Below are the code and all the weights of a small trained network. Each question names an input and a target symbol and asks about switching units off, where a switched-off unit gives its printed mean instead of its output.

import numpy as np


def w(rows, s, z=0):
    codes = np.array(rows[::2]) - 128.0
    scale = np.full(codes.shape[1], s)
    scale[-1] = z or s
    return codes * scale


def norm(h):
    return h / np.sqrt((h * h).mean(-1, keepdims=True) + 1e-5)


def f(y):
    return np.maximum(y, 0)


def softmax(a):
    e = np.exp(a - a.max(-1, keepdims=True))
    return e / e.sum(-1, keepdims=True)


def log_softmax(a):
    a = a - a.max(-1, keepdims=True)
    return a - np.log(np.exp(a).sum(-1, keepdims=True))


def net(x, mask):
    ids = ['αβγδεθλμξπστφψω'.index(c) for c in x.split()]
    T = len(ids)
    res = E[ids] + P[:T]
    r = norm(res)
    for j in range(2):
        rows = slice(4 * j, 4 * j + 4)
        q, k, v = (r @ M[0][rows].T for M in (Q, K, V))
        z = softmax(np.where(np.tri(T) > 0, q @ k.T / 4**0.5, -1e9)) @ v
        o = O[0][rows]
        res = res + np.where(mask[j], z, o[:, -1]) @ o[:, :-1]
    y = f(norm(res) @ A[0][:, :-1].T + A[0][:, -1])
    res = res + np.where(mask[2:14], y, B[0][:, -1]) @ B[0][:, :-1]
    return log_softmax(norm(res)[-1] @ U[:, :-1].T + U[:, -1])


Q, K, V, O, A, B = {}, {}, {}, {}, {}, {}
E = w([
[92,136,192,124],'α',
[148,99,215,134],'β',
[142,55,184,126],'γ',
[125,155,68,106],'δ',
[135,247,150,163],'ε',
[113,122,163,178],'θ',
[148,86,189,228],'λ',
[85,92,156,128],'μ',
[126,160,82,119],'ξ',
[101,61,128,149],'π',
[91,168,69,88],'σ',
[109,82,148,177],'τ',
[108,172,103,160],'φ',
[82,100,156,134],'ψ',
[83,85,154,126],'ω',
],0.015)
P = w([
[238,137,2,97],'0',
[89,143,154,42],'1',
[71,159,165,62],'2',
[109,150,135,84],'3',
[102,140,124,121],'4',
[87,138,117,142],'5',
[88,126,103,166],'6',
],0.0075)
Q[0] = w([
[119,132,129,105],'h1',
[112,133,91,96],'h1',
[201,171,125,91],'h1',
[156,100,224,78],'h1',
[198,90,165,81],'h2',
[108,138,209,93],'h2',
[164,175,78,103],'h2',
[7,131,111,138],'h2',
],0.011)
K[0] = w([
[114,108,159,131],'h1',
[112,117,97,95],'h1',
[148,144,162,70],'h1',
[97,153,172,138],'h1',
[2,127,117,128],'h2',
[104,131,95,150],'h2',
[106,146,138,42],'h2',
[237,142,54,101],'h2',
],0.016)
V[0] = w([
[106,103,152,92],'h1',
[136,75,56,117],'h1',
[120,47,157,116],'h1',
[136,170,70,163],'h1',
[103,120,124,232],'h2',
[86,99,2,140],'h2',
[80,30,103,100],'h2',
[200,104,155,156],'h2',
],0.011)
O[0] = w([
[168,97,82,153,207],'h1',
[70,155,163,66,115],'h1',
[168,176,162,123,246],'h1',
[140,161,165,80,5],'h1',
[254,168,163,152,37],'h2',
[185,44,124,91,191],'h2',
[136,89,71,121,198],'h2',
[145,168,98,195,245],'h2',
],0.0096,0.0026)
A[0] = w([
[61,137,94,105,21],'n1',
[177,104,102,113,74],'n2',
[113,127,45,114,50],'n3',
[117,107,104,65,142],'n4',
[166,128,123,144,162],'n5',
[73,130,91,136,124],'n6',
[172,105,159,56,163],'n7',
[130,104,161,90,30],'n8',
[150,92,147,145,107],'n9',
[106,117,151,182,194],'n10',
[96,165,115,159,174],'n11',
[87,249,70,58,253],'n12',
],0.015,0.0037)
B[0] = w([
[125,165,128,95,161],'n1',
[105,131,117,95,169],'n2',
[91,115,143,158,171],'n3',
[151,101,138,181,177],'n4',
[59,185,86,156,162],'n5',
[233,202,116,134,180],'n6',
[120,171,121,167,182],'n7',
[156,178,157,168,143],'n8',
[163,176,158,69,175],'n9',
[72,71,113,145,206],'n10',
[134,128,134,72,200],'n11',
[58,194,118,1,255],'n12',
],0.009,0.0087)
U = w([
[109,153,92,45,254],'α',
[65,190,130,129,110],'β',
[67,114,7,208,78],'γ',
[125,89,122,123,76],'δ',
[17,83,181,163,64],'ε',
[133,144,125,163,67],'θ',
[142,174,132,197,55],'λ',
[125,85,99,116,62],'μ',
[115,92,137,137,84],'ξ',
[212,76,65,93,145],'π',
[123,81,135,123,88],'σ',
[243,170,73,148,113],'τ',
[194,128,224,132,140],'φ',
[153,86,108,111,95],'ψ',
[131,94,105,126,82],'ω',
],0.011,0.0042)

Each question gives the input, a string of symbols that net reads in full, and the target symbol t.
The units are the heads (4 rows each of Q, K, V and O) and the neurons (one row each of A and B). Each row of codes is followed by its name. A weight is (code - 128) times the scale printed after its matrix; where a second scale follows, it is the last column's (O, A, B and U).
mask holds one flag per unit, heads first, then neurons. A switched-off unit (its flag False) gives its mean, the last column of its rows in O or B, instead of its output. The means were averaged over made-up inputs and are rounded, as every weight is.
A unit's drop is (log p(t) with every unit on - log p(t) with that unit switched off) / (log p(t) with every unit on - log p(t) with every unit switched off).
The circuit of an input: a set's keep is (log p(t) with only the set's units on - log p(t) with every unit switched off) / (log p(t) with every unit on - log p(t) with every unit switched off). Starting from the 12 units with the biggest drops (on a tie, the unit counted first), units are removed one at a time, each time the one whose removal leaves the highest keep (on an exact tie, the one counted first), for as long as the keep stays at least 0.8.
circuit, biggest first: the units of the circuit, biggest drop first
most important unit: the unit with the biggest drop
k most important neurons: the k neurons with the biggest drops, biggest first
heads that matter: for each layer, one digit per head in row order, 1 if its drop is at least 0.15 and else 0, layers parted by /
input σ γ π π γ, target π: circuit, biggest first -> [h2 n12]
input φ γ α, target φ: circuit, biggest first -> [h2 n12]
input τ ξ β π γ π, target τ: heads that matter -> 11
input τ γ β, target τ: heads that matter -> 11
input τ γ ω ε α, target τ: heads that matter -> 01
input ε π γ γ ω γ ω, target ε: circuit, biggest first -> [h2 n12 n10]
input φ γ φ γ, target φ: circuit, biggest first -> [n12 n8]
input γ γ μ, target γ: circuit, biggest first -> [h1 n12]
input τ π γ γ μ, target τ: heads that matter -> 01
input γ φ σ γ θ, target γ: circuit, biggest first -> [h2 n12]
input φ γ π, target φ: circuit, biggest first -> [h2 n12 n8]
input γ ε ε φ γ ψ, target γ: heads that matter -> 00
input π γ γ, target π: circuit, biggest first -> [h2 h1]
input β π φ β, target φ: circuit, biggest first -> [n12]
input γ π α, target γ: 2 most important neurons -> [n12 n10]
input ε ξ φ μ, target ε: circuit, biggest first -> [h2 n12 h1 n10]
input φ γ π γ ω, target φ: most important unit -> h2
input ε γ φ ε γ, target φ: 3 most important neurons -> [n12 n9 n8]
input φ β γ λ γ π, target φ: heads that matter -> 11
input γ ψ π λ τ γ, target τ: heads that matter -> 01
input β ε ε γ φ β, target φ: circuit, biggest first -> [h2]
input τ ε γ γ τ γ θ, target τ: 2 most important neurons -> [n12 n9]
input ε ε τ γ γ φ α, target ε: 3 most important neurons -> [n12 n10 n6]
input φ φ γ τ ε ψ, target φ: 2 most important neurons -> [n12 n9]
